In the rows, 128 means zero.
Each row of numbers belongs to one of the nodes below and depends on some of the facts about them. Some rows are named. Which node is each other row?

Known rows:
regi: [127 148 135 115 145 115 120 134 166 124 149 146 147 139  88 114 110 129
 111 141 101 145 121 100 107 127 119 113]
flekofle: [138 147 126 129 140 128 107 141 133 130 118 101 112 142 128 129 130 141
 112 132 120 133 151 147  64 118 141 115]
kofur: [125 159 119 109 150  99 121 144 168 123 146 142 121 162  87 119 113 133
 104 128 118 138 120  89  98 117 129 117]
stiplu: [115 130 128 111 128 108 114 139 154 109 159 131 155 133 115 118 114 135
 129 125  97 102 128 116 187 132 109 132]
sostur: [140 148 141 118 144 109 121 137 164 121 144 146 145 129  78 115 113 117
 111 145 106 139 116  98 107 129 114 118]
bruskine: [115 129 127 113 128 108 115 139 152 109 157 129 154 131 116 118 115 134
 130 125  98 101 128 117 190 132 110 131]
fakezul: [126 143 134 121 149 118 126 135 175 129 139 130 145 129 100 110 105 123
  95 140 110 150 128 111  82 117 130 121]
broma: [127 141 110 126 147 122 130 143 142 118 120 119 119 153 129 118 124 136
 134 127 137 125 154 113 127 110 138 113]
midri: [129 135 129 140 143 130 137 129 143 128 120 120 144 120 125 118 113 120
 120 134 130 141 144 131 108 109 135 124]
flikofor: [127 134 130 133 148 127 129 142 149 128 113 101 131  99 127 106 120 122
 123 144 125 132 147 127 106 112 134 113]
stedrel: [131 141 131 136 140 123 126 134 135 126 123 125 134 122 116 114 122 129
 139 136 119 132 133 117 133 124 126 111]
sibiplu: [132 139 132 127 143 115 128 134 145 127 111 122 123 130 119 119 125 128
 126 126 129 127 129 118 111 114 135 116]
gazis: [154 121 141 142 138 135 132 128 148 119 109 132 147 128 119 109 122 114
 135 137 123 131 135 126 137 131 127 122]
tresem: [143 142 129 142 155 122 128 123 130 130 125 134 130 130 103 119 107 117
 159 122 110 125 182 108 100 122 132 130]
bagil: [117 126 127 128 127 113 120 139 131 113 138 120 145 122 136 117 122 133
 150 124 110  91 132 131 204 132 116 131]
porarun: [116 157 144 138 151 110 136 134 125 152  94 139 105 123 136 112 124 127
 146 130 133 115 113 133  98 119 148 116]
trogikil: [138 159 107 153 136 115 111 146 127 129 132  94 111 136 115 123 123 135
 109 129 130 149 142 133  95 116 135 122]
flemusku: [117 124 124 127 125 114 119 139 132 110 139 116 147 120 136 118 123 134
 150 123 110  91 136 129 210 129 114 130]
tradrur: [135 141 135 125 145 116 128 138 142 127 111 123 123 127 117 121 125 124
 126 133 130 123 134 121 100 115 135 118]

Some facts about the nodes:
vatal φ:129 Σ:noger γ:204 ρ:bagil
grazim φ:129 Σ:ropi γ:135 ρ:traplas
flikofor φ:125 Σ:rebas γ:688 ρ:driskar
tronedri φ:129 Σ:zodrer γ:744 ρ:flime
luror φ:713 Σ:traplas ρ:gerista
treflek φ:129 γ:309 ρ:vupa
skastor φ:129 ρ:gripli
gestin φ:129 Σ:bunivok ρ:noger
sugrar φ:713 Σ:kode γ:543 ρ:vupa
grafan φ:129 Σ:dibra ρ:zodrer
visadra φ:129 γ:405 ρ:kavuvo
trobo φ:129 γ:793 ρ:plafo
baral φ:129 γ:140 ρ:gripli
todom φ:713 γ:4 ρ:bunivok
skobos φ:713 Σ:gripli γ:49 ρ:gebra
grusa ρ:nitrol
staven φ:125 γ:800 ρ:rebas
fakezul φ:125 γ:140 ρ:bruskine
porarun φ:129 γ:543 ρ:trostavu
drapuda φ:125 γ:800 ρ:flemusku
semoplos ρ:kluflo
plapluri φ:713 γ:237 ρ:rebas
faflin φ:129 γ:734 ρ:bagil
flasil φ:713 γ:4 ρ:rodeple
loso φ:125 Σ:zodrer γ:793 ρ:bekli
bekli ρ:rebas
bribevul ρ:movam
zalal φ:125 γ:775 ρ:pelak
flazi φ:129 γ:4 ρ:dibra
mibem φ:129 γ:237 ρ:drubo
gekam φ:125 γ:793 ρ:bagil
zabres φ:713 γ:688 ρ:vupa
vadum ρ:norom
beklamik ρ:nitrol
vavun φ:125 Σ:gripli γ:309 ρ:beklamik
rakluk ρ:traplas
plirek φ:129 ρ:grusa
dretem φ:125 γ:688 ρ:movam
drasel φ:713 γ:775 ρ:grobrefu
vegri φ:713 ρ:dibra
bribros φ:125 γ:49 ρ:flime
klibrubal φ:713 γ:800 ρ:bezol
tebis φ:125 ρ:grusa
bromu φ:713 Σ:bofluk γ:93 ρ:skituk
trovil φ:129 γ:135 ρ:flemusku
gebra ρ:plafo
tritrun φ:713 γ:744 ρ:pelak
vamil φ:125 γ:688 ρ:zaredi
pufarem φ:129 γ:272 ρ:zaredi
sibiplu φ:129 ρ:rebas
greklar φ:129 ρ:semoplos
guzutrun ρ:divis
flekofle φ:129 Σ:dozun γ:237 ρ:nitrol
zodrer ρ:movam
pidi φ:713 γ:309 ρ:kavuvo
truvos φ:713 γ:800 ρ:trostavu
fudil φ:713 Σ:zaredi ρ:plafo
staze φ:713 γ:204 ρ:kleriklis
domon φ:125 γ:135 ρ:rakluk
tubron φ:129 Σ:klagrok γ:237 ρ:guzutrun
drubo ρ:gokire
dupos φ:713 γ:237 ρ:skiklar
zufer ρ:mati
dekla φ:713 Σ:plegre ρ:zaredi
peklak φ:125 γ:93 ρ:zaredi
tradrur φ:129 Σ:vadum ρ:pelak
grelalis φ:129 ρ:gebra
gapuno φ:713 γ:775 ρ:gebra
drukuvur φ:713 γ:204 ρ:trostavu
bofluk ρ:luma
tragaze φ:713 γ:140 ρ:vupa
skagri φ:129 γ:107 ρ:rodeple
trili φ:713 γ:775 ρ:sobi
kitar φ:129 γ:543 ρ:sobi
gerista ρ:skituk
buplo φ:125 ρ:zodrer
pletik φ:129 γ:4 ρ:bagil
bruskine ρ:plizer
gosotrok φ:125 γ:543 ρ:rakluk
lostun φ:125 ρ:plizer
gripli ρ:nabrir
ropi ρ:flime
brodas φ:125 γ:272 ρ:bagil
plegre ρ:movam
gubun φ:129 γ:793 ρ:pelak
plikla φ:129 γ:688 ρ:grusa
trostavu ρ:nabrir
grobru φ:129 γ:237 ρ:plizer
klugre φ:129 γ:800 ρ:flime
tresem φ:713 Σ:traklosa γ:405 ρ:bagil
geskivul φ:129 γ:744 ρ:vupa
ragustul φ:125 Σ:kleriklis ρ:pelak
drupen φ:125 γ:405 ρ:sabul
midri φ:125 γ:204 ρ:droku
keklus φ:713 γ:49 ρ:galur
fuleze φ:129 Σ:traklosa ρ:traplas
kimon φ:125 ρ:nitrol
gamestos φ:125 Σ:plizer ρ:grusa
kubik φ:713 γ:744 ρ:sabul
brivel φ:129 Σ:gokire γ:800 ρ:sobi
sesur φ:129 γ:309 ρ:gokire
tezubu φ:713 γ:405 ρ:beklamik
sotran φ:125 γ:93 ρ:galur
dozun φ:125 γ:744 ρ:bunivok
broma φ:129 γ:135 ρ:bribevul
megur φ:713 Σ:staze γ:309 ρ:sabul
sero φ:129 γ:107 ρ:semoplos
vuder φ:129 Σ:megur γ:793 ρ:klastar
sostur φ:713 Σ:bokir γ:800 ρ:stiplu
stedrel φ:713 ρ:sobi
tokloskin φ:713 γ:237 ρ:norom
vadra φ:129 γ:800 ρ:zaredi
zoso φ:713 Σ:mopas γ:775 ρ:rakluk
dibra ρ:bagil
viflogra ρ:kluflo
kiton φ:129 γ:107 ρ:trostavu
galur ρ:klagrok
zakesem φ:129 ρ:rakluk
pumun φ:713 γ:744 ρ:plizer
kode φ:713 γ:4 ρ:zufer
getis φ:125 γ:775 ρ:bagil
kleriklis ρ:nitrol
skesis ρ:gokire
reboke φ:713 γ:93 ρ:beklamik
zitru φ:125 γ:135 ρ:viflogra
traklosa φ:129 ρ:trostavu
klabror φ:125 Σ:skiklar γ:49 ρ:vupa
suflin φ:129 γ:800 ρ:beklamik
kleklis φ:129 γ:688 ρ:mati
koflak φ:129 γ:204 ρ:plizer
flemusku ρ:plupluk
mugir φ:125 ρ:beklamik
vare ρ:droku
didra φ:125 γ:4 ρ:vupa
mopas φ:129 γ:93 ρ:nitrol
plastem φ:129 γ:140 ρ:vadum
grara φ:125 ρ:dibra
klomos φ:713 γ:204 ρ:plafo
grobrefu ρ:kluflo
sima φ:713 Σ:bezol ρ:gokire
stiplu ρ:plizer
zezostu ρ:traplas
flipin φ:129 γ:49 ρ:grusa
bezol ρ:skituk
draflim φ:129 Σ:plafo γ:744 ρ:zufer
bruflen φ:129 ρ:gripli
gimim φ:125 γ:237 ρ:viflogra
drekin φ:713 γ:135 ρ:stiplu
driskar ρ:movam
vimuzo φ:129 γ:800 ρ:galur
venimi φ:713 γ:93 ρ:klagrok
plumok φ:713 Σ:bribevul γ:107 ρ:zelevok
gazis φ:713 γ:775 ρ:zezostu
kofur φ:129 γ:744 ρ:stiplu
sanum φ:713 ρ:gebra
bruplugur φ:713 γ:775 ρ:beklamik
rosebur φ:713 γ:49 ρ:movam
metenum φ:125 γ:734 ρ:bofluk
raklur φ:125 Σ:plegre γ:237 ρ:vupa
razuk φ:129 γ:140 ρ:gebra
sabul ρ:plizer
kinir φ:713 Σ:nabrir ρ:semoplos
tigu φ:713 Σ:skagri γ:135 ρ:trostavu
zaredi ρ:skiklar
noger ρ:luma
vostom φ:129 γ:688 ρ:gokire
nofes φ:713 ρ:flemusku
ploge φ:125 Σ:kavuvo γ:793 ρ:gokire
zitas φ:125 Σ:plodegur γ:405 ρ:bribevul
fleka φ:713 γ:793 ρ:traplas
kluros φ:713 ρ:nitrol
seviklen φ:125 Σ:movam γ:237 ρ:dibra
mises φ:125 γ:688 ρ:gerista
fligru φ:713 γ:775 ρ:zaredi
kavuvo ρ:zelevok
trozipi φ:129 γ:744 ρ:kavuvo
klatrol φ:129 Σ:traklosa γ:405 ρ:rakluk
dravon φ:125 γ:744 ρ:dibra
suson φ:129 γ:135 ρ:beklamik
nuro φ:129 γ:93 ρ:zodrer
regi φ:713 ρ:sabul
griflim φ:125 γ:272 ρ:flemusku
liden φ:713 γ:309 ρ:grobrefu
trogikil φ:125 γ:744 ρ:nitrol

Rows to name:
No name comes twice in this set of rows, the named rows included.
[142 145 124 150 133 124 113 135 133 132 122  96 125 122 120 124 123 130
 104 131 124 150 137 144  83 117 135 123] : kimon
[127 145 115 128 148 121 129 142 142 123 121 126 117 158 126 119 121 134
 130 128 134 127 148 116 115 114 140 116] : trovil
[113 127 124 118 124 109 116 135 148 110 152 125 152 132 125 116 118 139
 136 118 101 103 123 119 204 131 111 130] : plizer
[121 142 124 122 147 122 125 139 146 128 114 118 118 137 130 115 124 138
 129 130 126 125 143 120 105 114 140 110] : mibem
[131 144 129 140 147 119 131 140 142 129 120 114 130 113 117 113 116 117
 120 141 131 135 139 125 103 113 133 121] : ragustul
[164 143 133 146 121 116 100 131 127 128 110  94 113 133 111 139 138 135
  98 118 124 145 123 151  68 124 132 127] : suflin
[127 138 122 140 144 119 133 139 143 125 118 107 131 109 122 111 119 124
 124 134 133 137 140 117 128 110 131 118] : buplo
[125 143 127 119 150 122 125 143 144 127 116 117 117 135 127 117 124 134
 128 136 127 122 148 124  95 113 139 111] : tubron
[145 139 139 129 143 108 128 138 144 124 108 123 122 120 107 121 127 117
 124 131 134 123 122 117 108 117 130 122] : brivel
[144 137 134 129 155 109 125 126 143 130 109 118 114 120 104 119 115 120
 145 113 118 119 173 107  78 113 139 131] : fuleze
[124 159 116 127 146 109 120 144 148 123 149 138 128 148  94 114 114 133
 126 138 114 139 129  96 130 125 122 110] : pumun
[120 147 128 109 150 117 121 140 165 128 132 132 126 150 111 115 116 138
 110 133 114 135 135 109  85 116 136 112] : grobru
[151 138 135 135 128 129  97 132 135 133 109  89 114 133 128 132 136 145
  99 123 113 142 138 160  53 123 139 119] : plikla
[123 154 117 117 150 122 121 141 162 120 158 147 140 168  97 114 106 136
 117 141 105 144 143  98 112 126 124 111] : drekin

The same nodes again, as new rows of numbers:
Named rows:
vadra: [143 135 128 130 123 109 160 123 115 145  95 121 123 127 102 120 150 155
 154 142 146  64 143 118 160 127 122 137 107  98 115 132 149 129  83 126
 107 107 116 118 120]
mises: [120 113 127 119 139 131 122  90 119 122 113 115 158 158 198 138 136  89
 106 155 126 167  83 110 142 125 169 155 150 122 135 159  94  98 151 132
 137 128 123 155  93]
gripli: [118 133 141 125 104 139  69 142 130 114 131 161 123 132 120 204 121 173
 135 133 109  89 131  69 131 113  88 167 161 135 134 115 126 127  64 135
 137  94 149 137 146]
dekla: [112 134 154  99 121 119 194  98  88  97 105 106 144 144 155 120 172 125
  85 177 151 166  93 168 157 127 157 146 139 132 115 139 107 119 133 150
 113  94 133 128 120]
kluflo: [113 112 138 128 121 119 128 119 128 109 128 163 125 140 116 187 128 151
 117 155 117 104 146 105 136 107 122 148 135 154 145 101 153 115  72 123
 117 106 148 121 142]
grafan: [125 149 134 135 147 112 165 136 107 149 102 133 137 128  96 131 176 151
 152 152 146  74 115 133 151 114 133 125 117  99 144 123 135 123  84 132
 104 109 125 103 136]
klatrol: [157 186 114 136 114 109 204 118 105 175  59 131 138 144 102 117 153 194
 167  90 126  83 149 123 143  85 148 121 152 157 137 109 148 133 114 125
  89 115 111 105 150]
rosebur: [132 123 136  90  99 120 153  84 116 107  92  98 136 148 156 111 130 117
 149 159 135 126 137 101 169 131 154 146 114 100  87 158 112 129 147 148
 149 113 100 146  97]
flime: [114 112 140 128 123 120 128 124 126 115 127 164 124 141 119 185 128 147
 118 154 116 105 143 108 138 106 122 150 132 152 141  99 154 116  77 123
 116 113 148 120 142]
traklosa: [161 199 128 154 124 125 164 139 107 151  68 165 149 118 142 119 140 179
 151 105 150  73 152 108 164  99 112 126 154 150 166 109 154 103 107 131
  89  94  73 104 108]
tebis: [ 90  64 133 126 148 186 134 140  76 201 111 172 172 127 234 136 142  66
 111 153 117 169 116 159 107 169 152 149 117 153  60  55 122 153 214 136
 167 166 117 213 152]
brivel: [136 127 123 133 125 107 166 123 112 149  89 114 118 133  95 123 158 151
 157 145 140  69 140 126 157 125 128 130 104  98 111 124 148 135  87 122
 111 108 126 112 131]
vamil: [119 110 122 117 135 132 121  86 123 115 113 114 157 160 195 140 134  93
 104 156 126 167  88 107 139 125 167 153 155 128 138 160  96 100 147 131
 141 119 123 156  93]
zaredi: [118 114 142 126 120 124 120 123 129 106 135 171 126 135 125 184 121 154
 112 151 123  98 149 101 136 109 113 152 136 159 142 104 158 114  69 125
 114 103 141 131 131]
staze: [128  75 142  93 114 193 137 152  84 175 109 138  91 135 208  93 132  89
 141 148 126 116 144 151 148 158 119 149  74 154  41  81 153 195 214 162
 166 148 110 161 107]
sugrar: [114 139 140  75 124 137 171  91 103 129 122 114 142 164 135 120 157 147
 136 141 136 129 101 129 125 101 177 134 139 146 111 144 103 150 142 164
 133 122 132 160 130]
fudil: [106 136 136 100 130 140 155  98 105 113 110 118 146 157 150 129 167 123
 134 162 141 135  94 123 140 115 165 130 137 127 130 141 100 126 142 151
 143 105 124 141 117]
tubron: [162 134 123 128 116 107 174 122 146 161  86  81 103 115 103 100 137 123
 167 157 132  64 180 129 184 162 102 164  64  87 119 153 143 152 112 130
 145 127 124  60 121]
staven: [130 103 129  90 120 118 130  83 126 122 112 102 154 156 186 125 117 107
 122 155 112 163 117 106 145 122 169 160 144 126 104 162 103 124 158 146
 141 137 115 158 100]

Rows to name:
No name comes twice in this set of rows, the named rows included.
[140 157 142 109 139 109 173 126 110 158 121 135 136 130  87 120 158 185
 149 127 148  62 126 130 135 102 137 135 125 122 128 134 141 141  78 148
  92 120 126 129 137] : porarun
[ 84  60 130 127 148 183 141 137  74 201 105 163 174 133 225 139 150  61
 115 157 109 175 115 163 105 169 158 146 116 151  59  52 118 158 216 134
 169 167 127 205 160] : gamestos
[124 117 134  72 130 114 153  76 120 136 131 102 162 169 162 127 129 133
 121 140 108 168  99 120 120  98 193 157 160 145 108 164  94 138 151 158
 128 150 135 167 127] : zitas
[139 177 117  99  98 135 197  80 104 140  66 115 150 172 155 115 141 164
 150 101 121 143 128 113 134  84 182 126 171 180 126 131 110 135 170 146
 126 113 108 141 131] : tresem
[163 132 124 126 112 116 164 123 148 154  91  88 102 112 111  99 129 130
 160 154 138  59 188 123 182 163  92 164  70  99 118 154 150 152 106 133
 147 116 116  72 110] : mibem
[162 135 121 123 106 112 164 116 153 145  92  86 104 114 105 103 128 136
 160 158 141  57 190 118 180 162  92 164  76 101 125 161 147 149  96 133
 148 108 116  72 110] : grobru
[114 108 120 117 136 127 128  82 122 119 109 104 158 164 186 144 143  89
 109 162 120 173  84 111 138 123 176 151 153 122 138 158  90 101 149 129
 142 123 133 147 105] : flikofor
[137 147 139 110 139 118 170 132 106 162 120 138 129 132  92 120 158 182
 149 126 146  61 128 136 131 103 135 131 122 130 121 124 147 148  83 147
  93 118 128 134 139] : kitar
[123 132 126  94  85 135 113 102 111 123  79  77 130 156 140 133 145 128
 178 149 109 127 114  79 159 134 136 153 136  74  73 160  77 149 149 152
 176 107 124 141 129] : skobos
[104  96 133 167 153 178 165 184  63 228  92 192 141  98 152 130 175 111
 144 136 150  68 139 174 123 175 105 126  77 125  69  23 167 161 144 117
 132 141 118 173 170] : plirek
[146  86 132  84  92 105 176  74 145 105  99  48 127 136 189 102 111  88
  80 191 109 196 164 157 174 169 133 196 115 141  93 177 111 145 166 148
 160 118 137  95 104] : raklur
[140  88 123 166 146 182 142 182  75 216 102 165  72 127 163 114 162 113
 133 110 150  53 116 163 137 156  97 137  71 142  77  59 185 165 139 110
 111 137 137 151 121] : mopas

